Below are the code and all the weights of a small trained network. Each question names an input and a class and asks about switching units off, where a switched-off unit gives its printed mean instead of its output.

import numpy as np


def w(rows, s, z=0):
    codes = np.array(rows[::2]) - 128.0
    scale = np.full(codes.shape[1], s)
    scale[-1] = z or s
    return codes * scale


def norm(h):
    return h / np.sqrt((h * h).mean(-1, keepdims=True) + 1e-5)


def f(y):
    return y / 2 * (1 + np.tanh(0.7978845608 * (y + 0.044715 * y**3)))


def log_softmax(a):
    a = a - a.max(-1, keepdims=True)
    return a - np.log(np.exp(a).sum(-1, keepdims=True))


def net(x, mask):
    res = np.array(x, float).reshape(1, 3) / 4 @ E
    u = 0
    for l in range(3):
        y = f(norm(res) @ A[l][:, :-1].T + A[l][:, -1])
        res = res + np.where(mask[u : u + 13], y, B[l][:, -1]) @ B[l][:, :-1]
        u += 13
    return log_softmax(norm(res)[-1] @ U[:, :-1].T + U[:, -1])


A, B = {}, {}
E = w([
[100,211,64,183],'x0',
[2,74,121,133],'x1',
[120,70,5,127],'x2',
],0.00076)
A[0] = w([
[148,236,119,223,22],'0.n0',
[117,152,4,162,220],'0.n1',
[144,173,165,170,11],'0.n2',
[136,138,121,174,129],'0.n3',
[61,218,155,196,130],'0.n4',
[187,32,70,62,193],'0.n5',
[7,143,173,175,62],'0.n6',
[120,137,148,99,25],'0.n7',
[212,113,95,95,5],'0.n8',
[130,107,229,89,34],'0.n9',
[71,132,92,107,74],'0.n10',
[105,128,189,60,69],'0.n11',
[175,124,150,209,76],'0.n12',
],0.004,0.0011)
B[0] = w([
[147,180,183,11,181],'0.n0',
[107,119,25,112,233],'0.n1',
[123,155,168,85,118],'0.n2',
[127,161,113,114,131],'0.n3',
[170,253,164,178,185],'0.n4',
[209,135,131,202,249],'0.n5',
[153,128,178,234,162],'0.n6',
[134,109,184,64,101],'0.n7',
[123,134,130,218,138],'0.n8',
[92,102,135,31,169],'0.n9',
[50,151,97,156,122],'0.n10',
[126,84,146,81,144],'0.n11',
[119,121,124,103,125],'0.n12',
],0.003,0.0016)
A[1] = w([
[63,178,157,85,196],'1.n0',
[162,100,117,133,9],'1.n1',
[142,78,184,108,44],'1.n2',
[84,142,154,133,1],'1.n3',
[85,85,95,186,155],'1.n4',
[72,55,96,77,207],'1.n5',
[117,207,133,141,123],'1.n6',
[162,126,123,49,67],'1.n7',
[125,96,254,136,95],'1.n8',
[116,73,108,155,4],'1.n9',
[107,78,90,126,31],'1.n10',
[116,83,101,141,143],'1.n11',
[112,74,72,145,76],'1.n12',
],0.0058,0.00083)
B[1] = w([
[176,73,181,180,176],'1.n0',
[119,95,128,139,132],'1.n1',
[79,180,64,176,172],'1.n2',
[161,139,88,186,96],'1.n3',
[136,150,165,122,202],'1.n4',
[126,127,206,140,170],'1.n5',
[137,97,219,157,183],'1.n6',
[223,200,137,122,160],'1.n7',
[106,148,3,136,249],'1.n8',
[149,116,172,83,145],'1.n9',
[124,135,177,89,137],'1.n10',
[120,140,168,74,163],'1.n11',
[135,144,181,90,186],'1.n12',
],0.0036,0.0017)
A[2] = w([
[195,40,129,144,43],'2.n0',
[25,118,120,93,97],'2.n1',
[40,84,49,168,239],'2.n2',
[160,179,123,143,171],'2.n3',
[194,85,110,205,65],'2.n4',
[110,122,210,107,26],'2.n5',
[160,61,223,55,2],'2.n6',
[131,188,64,83,105],'2.n7',
[1,148,128,144,94],'2.n8',
[166,52,147,204,93],'2.n9',
[160,192,90,111,203],'2.n10',
[119,87,86,87,96],'2.n11',
[78,2,152,208,96],'2.n12',
],0.0053,0.0023)
B[2] = w([
[6,122,130,214,130],'2.n0',
[77,128,115,217,144],'2.n1',
[209,69,185,96,229],'2.n2',
[131,24,141,137,204],'2.n3',
[2,178,193,172,146],'2.n4',
[98,112,71,54,109],'2.n5',
[50,23,194,99,139],'2.n6',
[32,197,60,150,193],'2.n7',
[192,47,62,231,153],'2.n8',
[74,223,216,159,134],'2.n9',
[46,130,114,68,254],'2.n10',
[63,206,172,163,137],'2.n11',
[74,224,62,52,148],'2.n12',
],0.0037,0.0023)
U = w([
[102,204,30,45,252],'0',
[232,60,55,217,173],'1',
[42,200,209,175,127],'2',
[48,59,210,38,62],'3',
[239,224,203,43,88],'4',
[201,197,214,254,16],'5',
],0.0064,0.0031)

Each question gives the input, the list of numbers given to net, and the class t.
The units are the neurons (one row each of A and B). Each row of codes is followed by its name. A weight is (code - 128) times the scale printed after its matrix; where a second scale follows, it is the last column's (A, B and U).
mask holds one flag per neuron, layer by layer. A switched-off neuron (its flag False) gives its mean, the last column of its row in B, instead of its output. The means were averaged over made-up inputs and are rounded, as every weight is.
A unit's drop is (log p(t) with every unit on - log p(t) with that unit switched off) / (log p(t) with every unit on - log p(t) with every unit switched off).
The circuit of an input: a set's keep is (log p(t) with only the set's units on - log p(t) with every unit switched off) / (log p(t) with every unit on - log p(t) with every unit switched off). Starting from the 12 units with the biggest drops (on a tie, the unit counted first), units are removed one at a time, each time the one whose removal leaves the highest keep (on an exact tie, the one counted first), for as long as the keep stays at least 0.8.
units of the circuit, in order: the units of the circuit, biggest drop first
unit that matters most: the unit with the biggest drop
k most important neurons: the k neurons with the biggest drops, biggest first
top k neurons in layer l: the k neurons of layer l with the biggest drops, biggest first
input [5,3,7], class 1: unit that matters most -> 2.n2
input [-6,4,-3], class 1: 2 most important neurons -> (1.n8, 1.n2)
input [3,4,-8], class 5: 2 most important neurons -> (0.n4, 1.n0)
input [1,1,3], class 1: top 2 neurons in layer 1 -> (1.n7, 1.n0)
input [6,1,-2], class 5: 2 most important neurons -> (1.n6, 0.n6)
input [0,-6,2], class 2: top 2 neurons in layer 1 -> (1.n8, 1.n2)
input [0,2,5], class 3: top 2 neurons in layer 1 -> (1.n8, 1.n2)
input [-6,-1,-3], class 0: 2 most important neurons -> (1.n7, 1.n8)
input [-1,5,8], class 3: top 3 neurons in layer 1 -> (1.n8, 1.n2, 1.n9)
input [1,6,-6], class 5: 2 most important neurons -> (0.n4, 1.n0)
input [-8,-2,1], class 2: 3 most important neurons -> (0.n0, 0.n4, 2.n11)
input [-1,0,-7], class 0: 3 most important neurons -> (1.n8, 1.n7, 0.n9)
input [-2,5,-4], class 1: 2 most important neurons -> (1.n8, 2.n2)
input [5,1,5], class 1: units of the circuit, in order -> (2.n2)
input [-8,2,-2], class 1: top 2 neurons in layer 2 -> (2.n2, 2.n1)
input [-5,8,0], class 1: top 3 neurons in layer 1 -> (1.n8, 1.n2, 1.n6)
input [7,-3,-4], class 4: 2 most important neurons -> (0.n0, 1.n6)
input [2,6,-8], class 5: 4 most important neurons -> (0.n4, 1.n0, 1.n6, 2.n9)
input [8,0,-1], class 4: top 3 neurons in layer 1 -> (1.n6, 1.n8, 1.n2)
input [-8,-2,-2], class 0: units of the circuit, in order -> (1.n8)
input [-8,0,3], class 2: 2 most important neurons -> (0.n5, 0.n1)
input [6,-2,0], class 4: 4 most important neurons -> (0.n0, 1.n8, 1.n6, 1.n0)
input [8,-5,-1], class 4: 4 most important neurons -> (1.n8, 1.n6, 0.n0, 1.n0)
input [3,2,-8], class 5: top 2 neurons in layer 2 -> (2.n2, 2.n12)
input [-7,3,-3], class 1: top 2 neurons in layer 1 -> (1.n2, 1.n8)
input [0,-2,6], class 2: top 3 neurons in layer 1 -> (1.n8, 1.n2, 1.n7)
